Here is a tiny trained network, its code and every weight. The questions are about switching its units off for an input and a class, where a switched-off unit gives its printed mean instead of its output.

import numpy as np


def w(rows, s, z=0):
    codes = np.array(rows[::2]) - 128.0
    scale = np.full(codes.shape[1], s)
    scale[-1] = z or s
    return codes * scale


def norm(h):
    return h / np.sqrt((h * h).mean(-1, keepdims=True) + 1e-5)


def f(y):
    return np.maximum(y, 0)


def log_softmax(a):
    a = a - a.max(-1, keepdims=True)
    return a - np.log(np.exp(a).sum(-1, keepdims=True))


def net(x, mask):
    res = np.array(x, float).reshape(1, 3) / 4 @ E
    u = 0
    for l in range(2):
        y = f(norm(res) @ A[l][:, :-1].T + A[l][:, -1])
        res = res + np.where(mask[u : u + 3], y, B[l][:, -1]) @ B[l][:, :-1]
        u += 3
    return log_softmax(norm(res)[-1] @ U[:, :-1].T + U[:, -1])


A, B = {}, {}
E = w([
[154,81,129,255,75,131,227,67],'x0',
[209,237,63,172,184,173,108,150],'x1',
[155,195,216,75,62,180,41,202],'x2',
],0.009)
A[0] = w([
[173,162,76,204,128,140,177,216,3],'0.n0',
[98,17,231,56,96,73,20,247,153],'0.n1',
[148,226,60,36,113,31,84,254,109],'0.n2',
],0.0056,0.0035)
B[0] = w([
[193,211,183,126,93,178,86,9,159],'0.n0',
[72,24,146,164,58,181,139,234,254],'0.n1',
[136,92,118,145,88,106,255,121,213],'0.n2',
],0.013,0.0068)
A[1] = w([
[108,143,162,2,74,254,85,226,224],'1.n0',
[49,159,72,146,194,85,252,81,182],'1.n1',
[124,164,105,186,207,165,97,22,1],'1.n2',
],0.0073,0.0051)
B[1] = w([
[72,77,181,64,159,73,102,156,255],'1.n0',
[159,105,124,120,158,151,95,190,241],'1.n1',
[75,160,148,134,103,105,84,9,160],'1.n2',
],0.015,0.0086)
U = w([
[214,197,191,65,99,163,104,130,101],'0',
[68,156,74,149,97,151,112,135,2],'1',
[140,145,110,87,110,135,117,92,13],'2',
[139,123,115,138,19,178,146,118,18],'3',
[180,76,26,139,217,134,144,191,192],'4',
[33,38,147,113,81,123,134,212,217],'5',
[191,123,81,176,122,184,124,61,103],'6',
[187,207,86,185,138,157,61,1,154],'7',
],0.013,0.0053)

Each question gives the input, the list of numbers given to net, and the class t.
The units are the neurons (one row each of A and B). Each row of codes is followed by its name. A weight is (code - 128) times the scale printed after its matrix; where a second scale follows, it is the last column's (A, B and U).
mask holds one flag per neuron, layer by layer. A switched-off neuron (its flag False) gives its mean, the last column of its row in B, instead of its output. The means were averaged over made-up inputs and are rounded, as every weight is.
A unit's drop is (log p(t) with every unit on - log p(t) with that unit switched off) / (log p(t) with every unit on - log p(t) with every unit switched off).
The circuit of an input: a set's keep is (log p(t) with only the set's units on - log p(t) with every unit switched off) / (log p(t) with every unit on - log p(t) with every unit switched off). Starting from all 6 units, units are removed one at a time, each time the one whose removal leaves the highest keep (on an exact tie, the one counted first), for as long as the keep stays at least 0.8.
units of the circuit, in order: the units of the circuit, biggest drop first
top k neurons: the k neurons with the biggest drops, biggest first
top k neurons in layer l: the k neurons of layer l with the biggest drops, biggest first
drop of u: that unit's drop, to one decimal
input [1,-3,-6], class 4: top neuron => 0.n1
input [-3,8,-5], class 7: units of the circuit, in order => 0.n1, 1.n2
input [1,-2,-5], class 4: units of the circuit, in order => 0.n1, 1.n0
input [6,0,-1], class 6: units of the circuit, in order => 1.n0, 0.n1
input [7,-3,2], class 3: top 2 neurons in layer 0 => 0.n1, 0.n2
input [-4,7,-6], class 7: top 4 neurons => 0.n1, 1.n2, 0.n0, 1.n0
input [-6,2,-3], class 4: units of the circuit, in order => 0.n2, 0.n1, 1.n0
input [3,-1,-8], class 4: top 3 neurons => 1.n1, 0.n1, 1.n0
input [-1,4,1], class 4: top 3 neurons => 0.n2, 0.n1, 1.n2
input [8,0,4], class 6: units of the circuit, in order => 0.n1, 1.n0
input [2,-6,-8], class 4: units of the circuit, in order => 0.n1, 1.n0, 1.n1
input [5,-1,-6], class 4: units of the circuit, in order => 1.n1, 0.n1
input [6,4,-6], class 7: top 2 neurons => 0.n1, 1.n2
input [-6,1,-3], class 4: top 2 neurons in layer 0 => 0.n2, 0.n1
input [-3,1,-2], class 4: top neuron in layer 1 => 1.n0
input [2,5,6], class 0: top 2 neurons => 0.n1, 0.n0
input [1,0,-5], class 4: top 2 neurons in layer 1 => 1.n1, 1.n0
input [-2,0,-5], class 4: top 2 neurons in layer 0 => 0.n1, 0.n0
input [-3,8,-2], class 6: top 2 neurons in layer 1 => 1.n0, 1.n1
input [6,4,-4], class 7: top neuron => 0.n1
input [5,6,-1], class 7: drop of 0.n2 => 0.0
